Here is a tiny trained network, its code and every weight. The questions are about switching its units off for an input and a target symbol, where a switched-off unit gives its printed mean instead of its output.

import numpy as np


def w(rows, s, z=0):
    codes = np.array(rows[::2]) - 128.0
    scale = np.full(codes.shape[1], s)
    scale[-1] = z or s
    return codes * scale


def f(y):
    return np.maximum(y, 0)


def softmax(a):
    e = np.exp(a - a.max(-1, keepdims=True))
    return e / e.sum(-1, keepdims=True)


def log_softmax(a):
    a = a - a.max(-1, keepdims=True)
    return a - np.log(np.exp(a).sum(-1, keepdims=True))


def net(x, mask):
    ids = ['ΓΔΞΨβημπτ'.index(c) for c in x.split()]
    T = len(ids)
    res = E[ids] + P[:T]
    u = 0
    for l in range(2):
        q, k, v = (res @ M[l].T for M in (Q, K, V))
        z = softmax(np.where(np.tri(T) > 0, q @ k.T / 2**0.5, -1e9)) @ v
        res = res + np.where(mask[u], z, O[l][:, -1]) @ O[l][:, :-1]
        u += 1
        y = f(res @ A[l][:, :-1].T + A[l][:, -1])
        res = res + np.where(mask[u : u + 16], y, B[l][:, -1]) @ B[l][:, :-1]
        u += 16
    return log_softmax(res[-1] @ U[:, :-1].T + U[:, -1])


Q, K, V, O, A, B = {}, {}, {}, {}, {}, {}
E = w([
[205,131,175,41,155,147],'Γ',
[156,103,125,39,106,225],'Δ',
[145,98,70,145,159,68],'Ξ',
[152,254,173,102,77,94],'Ψ',
[164,98,117,177,125,123],'β',
[191,87,104,145,173,90],'η',
[122,160,76,111,122,81],'μ',
[195,201,22,137,129,143],'π',
[206,166,188,139,127,106],'τ',
],0.015)
P = w([
[60,94,110,174,181,238],'0',
[124,80,120,146,52,105],'1',
[114,104,240,85,205,119],'2',
[147,93,109,152,33,68],'3',
[134,137,229,93,202,79],'4',
[174,115,98,158,20,36],'5',
[153,160,223,91,196,55],'6',
[196,130,88,163,2,7],'7',
],0.0098)
Q[0] = w([
[187,135,142,83,157,64],'L0H1',
[1,150,114,177,106,226],'L0H1',
],0.034)
K[0] = w([
[188,102,101,69,47,104],'L0H1',
[28,173,158,143,251,198],'L0H1',
],0.026)
V[0] = w([
[210,145,201,44,199,87],'L0H1',
[182,54,129,138,85,254],'L0H1',
],0.0084)
O[0] = w([
[151,221,133,146,171,100,142],'L0H1',
[254,183,125,100,122,86,4],'L0H1',
],0.0064,0.0031)
A[0] = w([
[94,178,79,99,174,219,77],'L0N1',
[98,180,175,133,233,160,67],'L0N2',
[163,141,132,179,178,116,26],'L0N3',
[138,144,49,169,150,182,76],'L0N4',
[127,168,140,226,149,212,5],'L0N5',
[117,81,140,134,90,99,50],'L0N6',
[119,91,177,99,163,116,117],'L0N7',
[148,154,107,250,80,79,23],'L0N8',
[107,154,81,43,188,104,141],'L0N9',
[82,95,190,107,161,72,14],'L0N10',
[153,129,140,89,127,102,128],'L0N11',
[117,88,74,125,152,132,82],'L0N12',
[90,187,45,121,104,141,25],'L0N13',
[107,113,120,217,53,138,41],'L0N14',
[137,139,174,180,56,130,151],'L0N15',
[127,123,105,90,55,99,12],'L0N16',
],0.013,0.0029)
B[0] = w([
[158,148,78,194,205,98,158],'L0N1',
[51,88,7,84,146,67,212],'L0N2',
[89,187,172,78,110,109,166],'L0N3',
[69,62,230,146,111,210,158],'L0N4',
[150,199,137,50,48,86,141],'L0N5',
[175,176,96,130,159,81,166],'L0N6',
[104,191,165,173,100,116,184],'L0N7',
[90,51,151,128,118,38,254],'L0N8',
[124,134,191,158,120,126,190],'L0N9',
[139,131,99,175,134,229,186],'L0N10',
[163,105,165,162,146,104,200],'L0N11',
[129,140,153,57,171,109,160],'L0N12',
[94,165,138,158,67,127,180],'L0N13',
[114,138,68,232,146,127,203],'L0N14',
[139,78,186,191,163,187,231],'L0N15',
[72,231,120,77,108,151,201],'L0N16',
],0.015,0.0065)
Q[1] = w([
[36,133,153,251,201,125],'L1H1',
[147,96,96,108,111,186],'L1H1',
],0.025)
K[1] = w([
[18,104,141,193,81,15],'L1H1',
[93,61,89,132,175,251],'L1H1',
],0.021)
V[1] = w([
[176,117,255,111,78,134],'L1H1',
[188,47,124,65,202,42],'L1H1',
],0.0082)
O[1] = w([
[147,198,98,65,36,82,156],'L1H1',
[102,94,184,2,117,192,3],'L1H1',
],0.0053,0.0038)
A[1] = w([
[164,161,187,177,165,148,118],'L1N1',
[91,130,192,143,156,122,147],'L1N2',
[109,185,119,162,125,130,147],'L1N3',
[90,194,101,67,123,228,225],'L1N4',
[166,149,175,157,105,115,163],'L1N5',
[121,163,26,137,139,111,125],'L1N6',
[156,93,123,109,151,207,14],'L1N7',
[164,170,50,155,120,113,169],'L1N8',
[108,67,71,123,6,176,128],'L1N9',
[142,46,132,175,153,174,96],'L1N10',
[189,161,158,98,127,193,155],'L1N11',
[62,204,58,108,146,151,106],'L1N12',
[121,67,122,96,156,233,2],'L1N13',
[105,113,37,133,123,109,122],'L1N14',
[194,124,142,69,98,72,125],'L1N15',
[129,152,97,64,183,64,224],'L1N16',
],0.013,0.0061)
B[1] = w([
[79,148,120,157,54,81,203],'L1N1',
[132,122,136,110,126,218,244],'L1N2',
[182,64,79,115,161,76,254],'L1N3',
[211,22,186,154,182,90,158],'L1N4',
[134,177,131,161,101,201,214],'L1N5',
[91,135,169,66,91,146,213],'L1N6',
[155,224,97,114,45,55,134],'L1N7',
[160,80,137,134,97,184,217],'L1N8',
[113,181,154,114,179,206,146],'L1N9',
[60,109,132,140,242,120,172],'L1N10',
[163,164,91,68,177,189,157],'L1N11',
[14,127,152,102,109,79,198],'L1N12',
[141,172,224,129,2,26,142],'L1N13',
[126,194,135,83,113,138,203],'L1N14',
[94,117,180,134,162,25,200],'L1N15',
[198,138,16,154,121,163,221],'L1N16',
],0.016,0.013)
U = w([
[165,176,75,143,186,108,89],'Γ',
[153,238,168,147,170,62,123],'Δ',
[133,146,255,159,135,72,13],'Ξ',
[110,135,156,89,112,94,171],'Ψ',
[132,205,198,134,160,178,80],'β',
[192,92,194,119,169,130,252],'η',
[101,154,167,178,208,87,138],'μ',
[164,133,158,206,96,93,185],'π',
[166,109,142,157,160,3,39],'τ',
],0.0059,0.003)

Each question gives the input, a string of symbols that net reads in full, and the target symbol t.
The units are the heads (2 rows each of Q, K, V and O) and the neurons (one row each of A and B). Each row of codes is followed by its name. A weight is (code - 128) times the scale printed after its matrix; where a second scale follows, it is the last column's (O, A, B and U).
mask holds one flag per unit, layer by layer, with each layer's heads first. A switched-off unit (its flag False) gives its mean, the last column of its rows in O or B, instead of its output. The means were averaged over made-up inputs and are rounded, as every weight is.
A unit's drop is (log p(t) with every unit on - log p(t) with that unit switched off) / (log p(t) with every unit on - log p(t) with every unit switched off).
The circuit of an input: a set's keep is (log p(t) with only the set's units on - log p(t) with every unit switched off) / (log p(t) with every unit on - log p(t) with every unit switched off). Starting from the 12 units with the biggest drops (on a tie, the unit counted first), units are removed one at a time, each time the one whose removal leaves the highest keep (on an exact tie, the one counted first), for as long as the keep stays at least 0.8.
circuit, biggest first: the units of the circuit, biggest drop first
top k neurons: the k neurons with the biggest drops, biggest first
top k neurons in layer l: the k neurons of layer l with the biggest drops, biggest first
input β η Ξ Ψ β, target Ψ: top 3 neurons : [L0N2; L0N15; L1N6]
input π η π β η Δ π, target Δ: top 2 neurons in layer 1 : [L1N15; L1N5]
input β Ψ τ, target Ψ: top 3 neurons : [L0N2; L0N8; L0N10]
input Γ τ Ψ, target τ: top 4 neurons in layer 0 : [L0N2; L0N8; L0N10; L0N14]
input Δ μ Ξ, target μ: top 2 neurons : [L1N10; L0N10]
input π τ Ξ, target τ: top 2 neurons in layer 0 : [L0N8; L0N10]
input τ β Ξ, target β: top 4 neurons in layer 0 : [L0N10; L0N2; L0N8; L0N7]
input μ Ψ Γ β μ, target β: top neuron : [L0N8]
input Ψ Ψ Ξ Δ, target η: circuit, biggest first : [L1N4; L0N8; L0N16]
input Ψ Ψ Ψ, target Ψ: top 3 neurons in layer 0 : [L0N2; L0N8; L0N10]
input μ Γ β, target Γ: circuit, biggest first : [L0H1; L1N16; L0N2]
input Γ Ψ Ψ Ξ η, target Ξ: top 2 neurons : [L0N10; L1N13]
input μ η β, target η: top 2 neurons : [L0N8; L1N4]
input π Ψ η π, target β: circuit, biggest first : [L1N9; L0N4]
input Ψ Ξ μ, target Ξ: top 2 neurons : [L0N8; L1N13]
input τ π π, target π: top 4 neurons in layer 0 : [L0N8; L0N2; L0N4; L0N13]
input β Ψ μ μ π μ Ψ β, target μ: top 3 neurons in layer 0 : [L0N14; L0N15; L0N8]
input Ψ Δ η μ μ π μ, target π: top 2 neurons in layer 0 : [L0N8; L0N4]
input η Γ μ, target Γ: circuit, biggest first : [L0H1; L1N16; L0N2]
input β Δ Ξ τ Ξ Ψ Γ, target Ψ: top 3 neurons : [L0N2; L0N8; L0N15]
input τ Δ Δ η η, target η: top 4 neurons : [L0N8; L1N4; L0N10; L0N2]
input π Ψ τ μ μ, target μ: circuit, biggest first : [L1H1; L0H1; L1N10; L0N16]
input μ Ψ π μ, target Ψ: top 2 neurons : [L0N16; L1N6]
input η Ψ Δ Ψ π, target Ψ: top 2 neurons : [L0N8; L0N2]
input π Ψ β Ψ Δ, target Ψ: top 4 neurons : [L0N2; L1N6; L0N15; L1N12]
input Δ Γ Ψ μ τ, target μ: top neuron : [L0N8]
